Small tables with named rows and columns. After each table, cells are looked up by row and column.

zelati:
,guput,kefefe,lodorog
debu,5957,6920,5372
nunas,5801,6451,7418
sufafu,3250,2843,6344
risorof,4904,4011,6411
gos,5787,5942,7901
fodot,6750,7784,3769
rikageg,3568,2357,5104
dedipa,3169,1999,5987
suzo,4168,4132,4110

fodot, kefefe => 7784
gos, lodorog => 7901
risorof, lodorog => 6411
fodot, guput => 6750
nunas, guput => 5801
dedipa, lodorog => 5987
gos, guput => 5787

favi =
columns: bom, resupa, memevos, betug, lif
rem: [-72, -34, 15, -12, 32]
reb: [-59, -63, 65, -8, 12]
kat: [35, -23, -7, -16, -69]

reb, lif -> 12
kat, resupa -> -23
reb, resupa -> -63
rem, bom -> -72
kat, lif -> -69
rem, resupa -> -34
kat, betug -> -16
reb, betug -> -8
rem, lif -> 32

gulufi:
|  | gunito | burame | zire | duf | vam | somo | retilal | zosug | nurenu | fofube |
|---|---|---|---|---|---|---|---|---|---|---|
| nabig | 163 | 139 | 160 | 107 | 140 | 65 | 86 | 154 | 98 | 74 |
| lakerul | 159 | 195 | 200 | 145 | 121 | 98 | 86 | 116 | 91 | 39 |
| sofise | 163 | 139 | 160 | 107 | 140 | 65 | 86 | 154 | 98 | 74 |

What is the duf of sofise in gulufi? 107
What is the nurenu of sofise in gulufi? 98
What is the gunito of nabig in gulufi? 163
What is the retilal of nabig in gulufi? 86
What is the vam of sofise in gulufi? 140
What is the zosug of sofise in gulufi? 154
What is the somo of nabig in gulufi? 65
What is the somo of lakerul in gulufi? 98
What is the fofube of nabig in gulufi? 74
What is the zire of lakerul in gulufi? 200
What is the nurenu of lakerul in gulufi? 91
What is the vam of nabig in gulufi? 140
What is the fofube of sofise in gulufi? 74
What is the burame of sofise in gulufi? 139
What is the duf of nabig in gulufi? 107
What is the zire of nabig in gulufi? 160
What is the somo of sofise in gulufi? 65
What is the zire of sofise in gulufi? 160
What is the burame of lakerul in gulufi? 195
What is the zosug of lakerul in gulufi? 116
Which row has the largest duf? lakerul

baforog.csv
,fas,favuziz,zipopug,dofa,pedapot,feda,pigap,tatidu
tepuses,36,14,84,8,-21,85,43,-19
gufe,12,11,7,9,19,14,8,10
bag,-48,26,-32,26,59,42,26,73
pab,60,18,66,16,-1,77,26,-9
lagagap,16,17,37,-41,-8,-34,0,46
pap,19,15,45,-63,-17,-44,-4,68
domamo,18,10,42,-5,-2,60,27,-1
dulup,-12,-30,-45,-55,-38,35,11,15
kadad,-50,31,-36,24,62,42,22,79
kor,15,13,46,-65,-20,-51,-12,48
giku,41,14,56,13,1,58,25,-8

feda of lagagap: -34
zipopug of kadad: -36
fas of domamo: 18
pigap of gufe: 8
fas of lagagap: 16
feda of domamo: 60
pigap of pap: -4
pigap of domamo: 27
feda of kadad: 42
tatidu of lagagap: 46
tatidu of pap: 68
pedapot of pap: -17
dofa of giku: 13
dofa of pab: 16
zipopug of dulup: -45
dofa of kor: -65
tatidu of bag: 73

Table dem
       paf  zokunal  radate  tigi  sapeva
dokir  170       82     135   148      65
zirav  125       75      76   150     199
nin    148       64     101   170     176
zeti   152       95     130   118      39

zirav, radate -> 76
zirav, paf -> 125
zirav, tigi -> 150
nin, zokunal -> 64
zeti, radate -> 130
zirav, zokunal -> 75
nin, sapeva -> 176
nin, radate -> 101
dokir, zokunal -> 82
dokir, radate -> 135
zeti, tigi -> 118
Row with the largest paf: dokir

til.tsv
	fogu	dugod	kope	bugosuf
los	140	145	124	117
kivuger	117	166	151	190
zak	193	210	166	219
baleru	27	142	169	126
poge	185	177	155	186
kipibot	247	174	177	236
mus	193	194	154	84

fogu of kipibot is 247
fogu of baleru is 27
dugod of kipibot is 174
kope of los is 124
kope of mus is 154
bugosuf of zak is 219
dugod of poge is 177
fogu of mus is 193
kope of zak is 166
fogu of poge is 185
kope of baleru is 169
fogu of kivuger is 117
bugosuf of kivuger is 190
dugod of los is 145
fogu of los is 140
kope of kipibot is 177
kope of kivuger is 151
dugod of zak is 210

Table gizupe
          tafu    vuz   dusa    dar
bil      36842  86956  68409  57850
peve     40434  84096  67792  56332
luvak    27117  90049  73078  63292
luk      38743  85579  68053  57034
sab      29805  90028  71211  61648
tam      24527  89111  75626  65166
vomanu   32385  89298  69888  60160
lorimun  34733  88239  68997  58927

tafu of peve: 40434
vuz of vomanu: 89298
vuz of lorimun: 88239
dar of peve: 56332
vuz of sab: 90028
dusa of luvak: 73078
dar of vomanu: 60160
dar of luvak: 63292
tafu of luk: 38743
dar of bil: 57850
tafu of luvak: 27117
Row with the largest tafu: peve

Table bas
	vom	pez	zitukog	fov	nen	luzirob	zefizi	voben	fik
fevovu	0.25	-0.13	-0.43	-0.74	-0.37	-0.22	-0.34	-0.62	-0.37
murese	-0.75	-0.64	-0.31	-0.13	-0.29	-0.57	0.60	0.07	-0.59
lovi	-0.73	-0.08	-0.29	0.30	-0.29	-0.90	-0.15	-0.08	-0.57

What is the vom of fevovu in bas? 0.25
What is the zitukog of murese in bas? -0.31
What is the vom of lovi in bas? -0.73
What is the luzirob of lovi in bas? -0.90
What is the zefizi of murese in bas? 0.60
What is the voben of murese in bas? 0.07
What is the zitukog of fevovu in bas? -0.43
What is the voben of lovi in bas? -0.08
What is the nen of murese in bas? -0.29

nupo:
columns: fes, magiza, lun, basikin, vuni, gadif, zivuv, mefav
lof: [8.05, 7.86, -1.47, -2.95, -0.30, 1.66, 5.50, 2.05]
savubis: [3.66, -9.35, 1.85, 3.49, -0.65, 1.84, -2.01, -1.45]
vipu: [-3.31, 7.81, -0.29, 0.44, 8.04, 5.56, -1.35, 0.09]
pedu: [1.29, 8.33, -1.42, -0.95, 7.34, 7.27, 0.19, -0.06]
kifep: [-1.03, 8.02, -0.83, -0.47, 7.90, 6.48, -0.88, -0.10]
nel: [-1.70, -6.49, 5.50, 6.27, -0.86, 4.08, 4.09, 3.70]
mome: [7.92, 7.09, -1.43, -3.11, -2.10, -1.03, 5.41, 2.05]
pamo: [-1.62, 8.08, -0.61, -0.09, 7.98, 6.29, -1.01, -0.10]

What is the basikin of mome in nupo? -3.11
What is the zivuv of savubis in nupo? -2.01
What is the mefav of pedu in nupo? -0.06
What is the magiza of pedu in nupo? 8.33
What is the fes of kifep in nupo? -1.03
What is the fes of lof in nupo? 8.05
What is the fes of pedu in nupo? 1.29
What is the mefav of nel in nupo? 3.70
What is the lun of pedu in nupo? -1.42
What is the vuni of mome in nupo? -2.10
What is the basikin of pamo in nupo? -0.09
What is the gadif of lof in nupo? 1.66
What is the lun of kifep in nupo? -0.83
Which row has the largest zivuv? lof

rapasom
cols = fes, vuzi, lek, pafo, zitozor, manam
gero: [155, 151, 53, 103, 161, 157]
besu: [181, 30, 136, 77, 203, 145]
sem: [172, 76, 118, 69, 220, 99]
retamaf: [165, 92, 93, 96, 119, 106]
kebe: [166, 155, 69, 105, 158, 134]
kolu: [147, 87, 75, 90, 122, 142]
nidogus: [171, 30, 122, 80, 209, 173]
mese: [160, 148, 62, 103, 162, 149]
zavef: [109, 132, 66, 101, 121, 185]
lapa: [183, 36, 137, 71, 205, 127]
sanepe: [173, 160, 91, 107, 155, 101]

lapa, lek: 137
nidogus, zitozor: 209
besu, vuzi: 30
besu, lek: 136
mese, zitozor: 162
lapa, zitozor: 205
zavef, manam: 185
kebe, pafo: 105
retamaf, manam: 106
sanepe, pafo: 107
kolu, manam: 142
gero, manam: 157
nidogus, vuzi: 30
kolu, lek: 75
kebe, lek: 69
Which row has the largest lek? lapa

mif.tsv
	zamin	kemuvu	fugev	foletiz	beno	tar	pakob	biv	lebizu	lege
zaz	43	97	92	113	54	82	200	184	109	54
tubava	91	122	99	87	117	39	47	126	162	43
turo	86	113	160	107	71	91	135	91	78	83
felab	76	87	111	55	87	106	58	82	153	83
lev	129	92	87	72	82	88	74	92	98	103
vemi	61	89	78	92	51	113	101	91	101	63
medite	86	86	95	88	114	102	95	81	78	97

What is the foletiz of zaz in mif? 113
What is the fugev of zaz in mif? 92
What is the beno of tubava in mif? 117
What is the foletiz of turo in mif? 107
What is the zamin of medite in mif? 86
What is the biv of zaz in mif? 184
What is the kemuvu of medite in mif? 86
What is the lege of vemi in mif? 63
What is the pakob of turo in mif? 135
What is the lebizu of felab in mif? 153
What is the beno of zaz in mif? 54
What is the fugev of lev in mif? 87
What is the zamin of turo in mif? 86
What is the lege of tubava in mif? 43
What is the biv of turo in mif? 91
What is the kemuvu of lev in mif? 92

